Below are the code and all the weights of a small trained network. Each question names an input and a target symbol and asks about switching units off, where a switched-off unit gives its printed mean instead of its output.

import numpy as np


def w(rows, s, z=0):
    codes = np.array(rows[::2]) - 128.0
    scale = np.full(codes.shape[1], s)
    scale[-1] = z or s
    return codes * scale


def norm(h):
    return h / np.sqrt((h * h).mean(-1, keepdims=True) + 1e-5)


def f(y):
    return y / 2 * (1 + np.tanh(0.7978845608 * (y + 0.044715 * y**3)))


def softmax(a):
    e = np.exp(a - a.max(-1, keepdims=True))
    return e / e.sum(-1, keepdims=True)


def log_softmax(a):
    a = a - a.max(-1, keepdims=True)
    return a - np.log(np.exp(a).sum(-1, keepdims=True))


def net(x, mask):
    ids = ['ΓΩαδλξτ'.index(c) for c in x.split()]
    T = len(ids)
    res = E[ids] + P[:T]
    u = 0
    for l in range(2):
        q, k, v = (norm(res) @ M[l].T for M in (Q, K, V))
        z = softmax(np.where(np.tri(T) > 0, q @ k.T / 2**0.5, -1e9)) @ v
        res = res + np.where(mask[u], z, O[l][:, -1]) @ O[l][:, :-1]
        u += 1
        y = f(norm(res) @ A[l][:, :-1].T + A[l][:, -1])
        res = res + np.where(mask[u : u + 8], y, B[l][:, -1]) @ B[l][:, :-1]
        u += 8
    return log_softmax(norm(res)[-1] @ U[:, :-1].T + U[:, -1])


Q, K, V, O, A, B = {}, {}, {}, {}, {}, {}
E = w([
[130,159,147,135,130,255,164,82,206,197,78,114],'Γ',
[130,142,148,123,160,108,85,81,208,157,49,123],'Ω',
[96,32,103,144,112,206,136,115,59,223,203,170],'α',
[136,105,170,79,114,83,51,69,144,198,159,19],'δ',
[102,52,190,178,141,195,32,106,7,68,196,179],'λ',
[138,86,214,174,35,96,154,125,87,152,64,72],'ξ',
[178,108,181,171,106,219,78,160,193,161,112,138],'τ',
],0.0094)
P = w([
[120,186,70,149,199,116,127,137,55,121,83,81],'0',
[78,108,99,1,190,82,59,173,102,152,27,118],'1',
[61,131,181,201,38,120,136,35,97,154,154,158],'2',
[184,168,76,152,187,154,145,112,91,106,92,142],'3',
[104,91,122,4,175,124,126,198,158,99,85,133],'4',
[116,116,167,169,42,172,133,46,123,130,208,186],'5',
[238,160,90,122,186,110,191,108,115,119,144,183],'6',
[65,129,130,10,143,97,101,228,154,124,104,101],'7',
[109,111,185,175,63,130,133,12,120,146,190,172],'8',
],0.0077)
Q[0] = w([
[142,131,67,1,221,56,138,235,103,76,69,49],'L0H0',
[183,116,143,127,112,173,153,55,119,192,138,141],'L0H0',
],0.0066)
K[0] = w([
[2,99,151,97,89,160,93,168,186,133,115,112],'L0H0',
[223,138,116,140,147,164,165,111,147,151,147,176],'L0H0',
],0.009)
V[0] = w([
[140,131,126,171,91,131,249,191,118,184,95,94],'L0H0',
[169,204,198,179,117,166,115,252,155,154,173,141],'L0H0',
],0.0034)
O[0] = w([
[158,158,1,171,11,177,112,88,143,56,138,41,61],'L0H0',
[138,143,122,42,91,161,60,60,28,111,52,158,5],'L0H0',
],0.0053,0.0011)
A[0] = w([
[104,142,139,7,88,114,135,136,155,147,124,90,108],'L0N0',
[144,107,154,190,124,97,150,57,27,100,164,92,138],'L0N1',
[89,139,124,186,117,103,165,100,141,140,204,102,91],'L0N2',
[128,178,82,199,126,166,119,59,52,99,194,189,122],'L0N3',
[149,116,121,117,204,90,100,201,153,148,100,147,130],'L0N4',
[186,253,120,147,128,169,148,115,114,149,94,131,146],'L0N5',
[90,19,140,132,48,85,143,134,114,133,103,174,254],'L0N6',
[145,130,93,106,191,195,87,220,85,160,109,126,91],'L0N7',
],0.0061,0.0033)
B[0] = w([
[98,207,127,142,120,158,169,146,150,126,91,159,193],'L0N0',
[148,148,88,134,185,128,98,192,203,155,119,196,233],'L0N1',
[103,47,115,209,88,57,181,131,141,50,111,144,151],'L0N2',
[127,102,102,77,92,79,160,121,212,139,33,111,214],'L0N3',
[137,159,30,154,3,143,59,159,145,67,157,95,182],'L0N4',
[145,110,126,127,189,110,94,116,87,147,242,141,172],'L0N5',
[120,199,104,101,175,177,94,61,88,151,147,82,253],'L0N6',
[143,70,95,205,129,102,130,134,149,142,169,75,181],'L0N7',
],0.0064,0.005)
Q[1] = w([
[186,222,85,92,187,162,78,228,120,99,124,75],'L1H0',
[1,113,160,93,60,133,172,222,81,38,116,67],'L1H0',
],0.0092)
K[1] = w([
[34,117,168,125,63,254,123,179,133,93,147,136],'L1H0',
[68,182,145,167,128,62,103,130,117,133,93,52],'L1H0',
],0.01)
V[1] = w([
[87,26,81,68,121,144,179,119,132,254,124,114],'L1H0',
[198,158,218,135,91,139,100,153,187,162,129,40],'L1H0',
],0.0043)
O[1] = w([
[2,219,146,117,155,137,217,160,130,53,182,167,253],'L1H0',
[143,65,146,180,124,119,128,50,64,79,157,140,235],'L1H0',
],0.0094,0.0023)
A[1] = w([
[65,110,114,172,74,135,180,72,201,134,131,156,48],'L1N0',
[125,164,77,165,133,133,152,113,48,181,240,91,82],'L1N1',
[85,139,120,46,129,89,108,187,157,67,135,80,58],'L1N2',
[154,55,155,127,143,128,67,76,57,161,180,126,131],'L1N3',
[197,153,69,28,153,74,108,254,208,119,30,154,33],'L1N4',
[206,9,194,145,134,87,160,180,97,215,2,96,4],'L1N5',
[90,145,168,102,182,120,160,178,101,161,178,160,180],'L1N6',
[132,111,123,162,161,70,169,157,166,108,171,65,132],'L1N7',
],0.0074,0.0041)
B[1] = w([
[168,148,132,108,132,103,106,194,108,115,128,126,191],'L1N0',
[154,119,147,106,149,152,96,133,153,166,131,158,205],'L1N1',
[143,63,159,112,111,106,172,143,147,96,114,140,178],'L1N2',
[115,146,117,127,124,123,182,150,95,86,129,114,254],'L1N3',
[170,200,111,97,100,104,48,205,97,106,80,255,188],'L1N4',
[94,90,175,77,115,132,155,155,196,111,105,145,140],'L1N5',
[135,124,86,177,147,118,137,100,141,143,132,108,213],'L1N6',
[100,137,120,102,99,193,134,116,113,153,56,121,148],'L1N7',
],0.013,0.0055)
U = w([
[162,166,168,67,105,100,25,231,129,116,136,196,213],'Γ',
[124,16,203,69,133,97,152,148,188,107,108,133,216],'Ω',
[66,212,38,175,113,124,229,174,208,54,134,143,4],'α',
[169,78,168,192,236,62,167,190,2,60,203,146,65],'δ',
[130,73,140,182,197,137,71,67,179,212,190,165,252],'λ',
[183,84,9,247,34,118,91,126,168,75,138,91,108],'ξ',
[70,171,111,62,72,221,132,61,55,92,63,139,27],'τ',
],0.005,0.0021)

Each question gives the input, a string of symbols that net reads in full, and the target symbol t.
The units are the heads (2 rows each of Q, K, V and O) and the neurons (one row each of A and B). Each row of codes is followed by its name. A weight is (code - 128) times the scale printed after its matrix; where a second scale follows, it is the last column's (O, A, B and U).
mask holds one flag per unit, layer by layer, with each layer's heads first. A switched-off unit (its flag False) gives its mean, the last column of its rows in O or B, instead of its output. The means were averaged over made-up inputs and are rounded, as every weight is.
A unit's drop is (log p(t) with every unit on - log p(t) with that unit switched off) / (log p(t) with every unit on - log p(t) with every unit switched off).
The circuit of an input: a set's keep is (log p(t) with only the set's units on - log p(t) with every unit switched off) / (log p(t) with every unit on - log p(t) with every unit switched off). Starting from the 12 units with the biggest drops (on a tie, the unit counted first), units are removed one at a time, each time the one whose removal leaves the highest keep (on an exact tie, the one counted first), for as long as the keep stays at least 0.8.
circuit, biggest first: the units of the circuit, biggest drop first
k most important neurons: the k neurons with the biggest drops, biggest first
top k neurons in layer l: the k neurons of layer l with the biggest drops, biggest first
input α ξ τ Γ δ τ Ω, target δ: most important neuron	(L1N3)
input ξ ξ δ λ ξ δ λ δ λ, target λ: top 2 neurons in layer 0	(L0N3; L0N1)
input α ξ α, target α: circuit, biggest first	(L1H0; L0N3)
input δ ξ δ ξ ξ δ τ ξ δ, target τ: top 2 neurons in layer 1	(L1N3; L1N6)
input Γ Γ λ, target Γ: 4 most important neurons	(L0N3; L1N0; L0N1; L1N3)
input δ λ λ ξ, target Γ: circuit, biggest first	(L1H0; L1N4)
input δ δ Ω ξ τ Γ τ α, target λ: circuit, biggest first	(L1N1; L0N6; L1N6)
input Γ ξ Ω ξ δ Ω α τ ξ, target α: circuit, biggest first	(L1H0; L0N1)
input δ λ δ τ δ λ, target τ: circuit, biggest first	(L0H0; L0N3; L0N6)
input ξ δ δ δ, target τ: circuit, biggest first	(L1N7; L1H0)
input ξ Γ α τ λ δ τ, target δ: 2 most important neurons	(L0N5; L1N3)
input λ δ λ ξ λ Γ λ Ω λ, target λ: 4 most important neurons	(L0N3; L0N4; L0N1; L0N6)
input ξ τ τ Ω λ δ δ Γ α, target δ: top 2 neurons in layer 1	(L1N3; L1N0)
input α Ω δ, target α: top neuron in layer 0	(L0N4)
input δ Ω λ ξ, target Γ: 2 most important neurons	(L0N1; L1N4)
input τ Ω δ ξ, target δ: top 2 neurons in layer 1	(L1N3; L1N4)
input δ τ δ λ ξ δ ξ λ Ω, target ξ: circuit, biggest first	(L0H0; L1H0)
input δ Γ α, target δ: 3 most important neurons	(L0N2; L1N0; L0N6)
input τ α λ α δ δ δ δ, target Ω: top 2 neurons in layer 1	(L1N2; L1N3)
input δ α δ ξ, target α: circuit, biggest first	(L1H0)
input λ τ τ Ω δ ξ ξ ξ α, target ξ: circuit, biggest first	(L0H0; L1H0)
input δ δ τ ξ Γ λ, target ξ: 3 most important neurons	(L0N3; L0N1; L1N4)
input τ Γ λ Γ ξ δ Ω, target λ: top 4 neurons in layer 0	(L0N5; L0N3; L0N6; L0N1)
input λ λ τ Ω, target δ: 3 most important neurons	(L0N5; L1N3; L0N3)
input δ λ δ, target δ: top 2 neurons in layer 1	(L1N3; L1N0)
input α τ Ω δ ξ τ, target δ: 2 most important neurons	(L0N6; L0N1)
input Γ Γ Ω, target Γ: circuit, biggest first	(L1N0)
input Ω δ λ, target Ω: 3 most important neurons	(L0N3; L0N4; L0N5)
input δ δ Ω δ τ Γ α, target α: 2 most important neurons	(L0N3; L1N6)
